Each row has a name. After each piece below comes the name of the row it's from, unless a question asks for something else. Each question is about the rows just above it.

[108 120 116 162  86 169  65] -> (32)
[102 110 144 152 106 151  83] -> (37)
[123 121 185 141 141 140 108] -> (178)
[104 109 150 151 110 148  88] -> (56)
[148 109 113 106 155  91 150] -> (80)
[105 119 122 159  95 162  67] -> (138)
[106 109 155 150 113 147  91] -> (202)
[105 162  95 122  67 159 118] -> (201)
[103 116 130 156 100 157  72] -> (47)
[102 102 136 154 155 113  76] -> (144)
[102 113 135 155 102 154  76] -> (101)
Put [ 91 147 113 150 155 109 106] back in order: which row is it? : (202)
Put [ 91 150 148 109 113 106 155] back in order: which row is it? : (80)
[ 67 119 159  95 162 122 105] is which row reordered? : (138)
Put [155 113 135 154 102 102  76] back in order: which row is it? : (101)

[151 131 131 123 125 136 136 128 132 128 129 133 133 143 128 128 128 128
 128 111 142 128 132 127 132 138 129  94 119 120 136 132 132 129 130 146
 115 129 128 128 142 129 129 135 116 130 132 132 128 128 128 128 128 131
 128 119 130 121 135] -> (178)
[131 130 135 128 137 163 134 134 125 138 137 129 156 129 126 130 136 140
 129 139 135 129 139 195 131 160 131 121 115 141 129 143 126 130 121 126
 130 133 129 128 128 130 139 128 115 117 129 129 138 131 130 127 128 142
 129 133 135 127 128] -> (83)
[148 128 132 127 130 130 129 127 139 127 123 131 127 131 128 128 130 128
 136 120 138 143 126 136 128 128 131 113 125 127 137 139 131 135 133 134
 127 139 129 134 133 127 126 138 122 129 128 128 128 129 135 130 128 130
 128 126 129 118 128] -> (80)
[132 135 121 130 119 128 146 131 130 128 129 125 136 128 121 123 132 131
 128 128 135 136 129 142 143 128 133 116 128 142 119 128 132 128 115 128
 128  94 138 129 132 128 128 128 136 151 133 132 129 129 128 130 131 127
 111 129 132 128 132] -> (201)
[130 131 136 130 128 133 129 130 134 130 129 131 139 129 121 126 128 141
 135 133 115 128 138 117 127 134 137 195 129 131 135 125 140 115 121 138
 163 130 128 129 135 129 128 127 130 143 130 139 142 156 131 126 128 139
 129 137 129 126 160] -> (37)
Put [135 151 131 131 123 125 136 136 128 132 128 129 133 133 143 128 128 128
 128 128 111 142 128 132 127 132 138 129  94 119 120 136 132 132 129 130
 146 115 129 128 128 142 129 129 135 116 130 132 132 128 128 128 128 128
 131 128 119 130 121] back in order: which row is it? : (178)
[ 94 111 115 116 119 119 120 121 123 125 127 128 128 128 128 128 128 128
 128 128 128 128 128 128 128 128 128 129 129 129 129 129 129 130 130 130
 131 131 131 132 132 132 132 132 132 132 133 133 135 135 136 136 136 138
 142 142 143 146 151] is which row reordered? : (178)
Put [128 118 129 126 128 130 128 130 135 129 128 128 128 129 122 138 126 127
 133 134 129 139 127 134 133 135 131 139 137 127 125 113 131 128 128 136
 126 143 138 120 136 128 130 128 128 131 127 131 123 127 139 127 129 130
 130 127 132 128 148] back in order: which row is it? : (80)
Which row holds these entries in another order? [121 129 138 137 136 131 128 130 129 131 125 133 129 129 130 128 130 131
 130 129 139 126 128 127 135 129 134 129 140 195 115 156 115 135 163 117
 130 126 127 121 143 142 133 139 134 128 141 128 131 138 126 139 130 129
 128 135 137 129 160] : (83)

[ 76 143 161  75  64 123] = (37)
[123 143  63  76  74 161] = (178)
[ 75  76 161 123  63 143] = (201)
Put [ 76  63  74 123 161 143] back in order: which row is it? : (178)
Which row holds these entries in another order? [ 63  76  74 161 123 143] : (178)
Put [143  63 123 161  76  75] back in order: which row is it? : (201)
[ 63 143  75  76 161 123] is which row reordered? : (201)

[ 86 141 102 140 141] -> (32)
[145 143 121 129 134] -> (47)
[143 134 129 121 144] -> (56)
[ 86 140 103 141 141] -> (201)
[109 107 135 135 134] -> (37)
Which row holds these entries in another order? [121 129 134 143 144] : (56)
[134 135 135 107 109] is which row reordered? : (37)
Put [141  86 140 103 141] back in order: which row is it? : (201)
Put [141 140 102 141  86] back in order: which row is it? : (32)
Put [145 129 143 134 121] back in order: which row is it? : (47)
Put [141 141 103 140  86] back in order: which row is it? : (201)
Which row holds these entries in another order? [144 129 134 121 143] : (56)

[124 175  75 138] -> (144)
[ 87  89  92 169] -> (83)
[168 126 123 116] -> (56)
[158 106 153 110] -> (138)
[122 182 177 170] -> (47)
[ 87  89  92 115] -> (201)
[ 95 119 155 124] -> (101)
[123 115 168 126] -> (32)
[ 87 109 119  78] -> (202)
[164 147 117 122] -> (80)
[ 81  84  92 159] -> (178)
[ 87 109 119 176] -> (37)
Put [168 126 123 115] back in order: which row is it? : (32)
[116 123 126 168] is which row reordered? : (56)
Put [110 153 106 158] back in order: which row is it? : (138)

[135 160 128 128 137 137 134 147 131 131 154 128 131 127 141 131 138 128
 153 134 135 131] = (201)
[137 141 141 131 135 131 147 137 128 151 131 134 131 143 135 138 144 157
 153 170 138 131] = (178)
[157 131 128 131 128 131 140 144 128 141 161 134 135 143 135 128 151 131
 157 150 135 141] = (83)
[141 154 128 128 128 134 140 137 131 144 180 128 131 157 150 138 144 134
 147 166 131 134] = (56)
[166 141 128 131 137 134 154 151 131 163 169 141 135 189 144 128 147 134
 153 163 144 131] = (47)
[137 141 131 128 131 154 163 137 131 141 131 134 131 135 147 138 151 148
 160 186 128 131] = (80)
[135 160 128 128 137 137 134 147 131 131 154 128 131 127 128 131 138 128
 153 132 135 131] = (202)
[150 160 134 131 128 131 180 134 128 141 163 134 128 169 131 128 163 144
 150 188 138 134] = (101)
[135 160 128 128 137 137 134 147 131 131 154 128 131 127 128 131 138 128
 153 132 128 128] = (37)
[131 138 128 128 135 141 132 137 131 137 176 131 135 143 154 128 138 138
 150 143 141 131] = (138)
[135 160 131 127 129 141 128 131 138 128 134 153 154 131 137 128 137 134
 131 147 135 131] = (32)
[131 135 134 153 128 138 131 141 127 131 128 154 131 131 147 134 137 137
 128 128 160 135] is which row reordered? : (201)
Which row holds these entries in another order? [134 131 166 147 134 144 138 150 157 131 128 180 144 131 137 140 134 128
 128 128 154 141] : (56)

[126 181 131 126 183 163 182 128 183 180 185 130 182 127] : (80)
[163 130 128 181 185 126 126 130 182 128 183 180 183 183] : (56)
[130 181 128 183 185 181 130 163 126 182 183 126 183 128] : (201)
Put [181 130 128 183 126 182 126 128 183 163 185 180 183 130] back in order: which row is it? : (56)
Put [128 181 185 126 126 130 182 128 183 180 183 183 163 130] back in order: which row is it? : (56)
[185 163 130 183 131 126 126 182 180 183 127 128 182 181] is which row reordered? : (80)
Put [183 128 130 181 128 183 185 181 130 163 126 182 183 126] back in order: which row is it? : (201)
Which row holds these entries in another order? [127 182 130 185 180 183 128 182 163 183 126 131 181 126] : (80)
Which row holds these entries in another order? [126 126 128 128 130 130 163 181 181 182 183 183 183 185] : (201)
Which row holds these entries in another order? [180 128 183 183 126 182 126 183 185 181 128 130 130 163] : (56)

[142 102 102 114  86 140 140  63 175 186 199 180 151 192 130 118 184 111] = (201)
[114 165 175 199 140 111 103 180 142  63  86 184 180 151 140 130 102 192] = (56)
[114 118 175 199 140 111 103 180 142  63  86 184 186 151 140 130 102 192] = (47)
[179 165 175 199 140 111 103 180 192  63  86 184 180 151 140 119 139 193] = (138)
Put [192 102 130 140 151 186 184  86  63 142 180 103 111 140 199 175 118 114] back in order: which row is it? : (47)
[ 63  86 102 103 111 114 118 130 140 140 142 151 175 180 184 186 192 199] is which row reordered? : (47)

[114 133 147  82] -> (37)
[150 115 135  76] -> (56)
[115 135 150  77] -> (144)
[169  99 136 160] -> (47)
[148 114 133  82] -> (32)
[151 115  76 135] -> (202)
[150  75 115 135] -> (178)
Which row holds these entries in another order? [ 77 115 135 150] : (144)
[ 76 135 115 150] is which row reordered? : (56)
[133 114  82 148] is which row reordered? : (32)
[ 76 115 135 150] is which row reordered? : (56)
[ 75 115 135 150] is which row reordered? : (178)

[178 122  76 149 142  92 102  88 126  85 170  87 177 172 112 113 127  89
 158  78 110 158 104 164 101 158 151 140 106 133] : (83)
[ 76 151 110  85 149 158  87 177 127 170  89 106 126 104 140  78 158 122
 102 112 113 172 141 164 158 101  88  92 133 178] : (178)
[ 87 113 140 141 178  88 133 164 102 158 122 101 158 112 172 110 170 152
  76 158  92  85 149 104 126 106  89  78 177 127] : (202)
[122 170 151 136 143 156 123  87 157 158 112  77 146 131  75 178  74 147
  76  76 112 140  87  99  88 146  80 182  87 140] : (201)
[104 102 177 101 151 122  85 158 127 112 170 164 113  88 110 158 106 178
  92  76 126 149 133  89 172  78 140  87 142 158] is which row reordered? : (83)
Put [178 133  92  88 101 158 164 141 172 113 112 102 122 158  78 140 104 126
 106  89 170 127 177  87 158 149  85 110 151  76] back in order: which row is it? : (178)
Which row holds these entries in another order? [178  76 151 110  85 149 158  87 177 127 170  89 106 126 104 140  78 158
 122 102 112 113 172 141 164 158 101  88  92 133] : (178)

[ 85  63 106  62 107 138 136  64 182]  (101)
[107 135  63  62 106  64 138 182  85]  (80)
[107 182  64  62  62  85 136 106 138]  (178)
[182  85  63 106  62 107 138 136  64] is which row reordered? : (101)
Which row holds these entries in another order? [ 62  62  64  85 106 107 136 138 182] : (178)
Put [ 62  63  64  85 106 107 136 138 182] back in order: which row is it? : (101)
Which row holds these entries in another order? [135  85  63  64 182  62 138 106 107] : (80)
Put [182  64 136 138 107  62 106  63  85] back in order: which row is it? : (101)
Which row holds these entries in another order? [138 135  85  62  63  64 182 107 106] : (80)
Which row holds these entries in another order? [107  64 106 182 138  85  63  62 136] : (101)

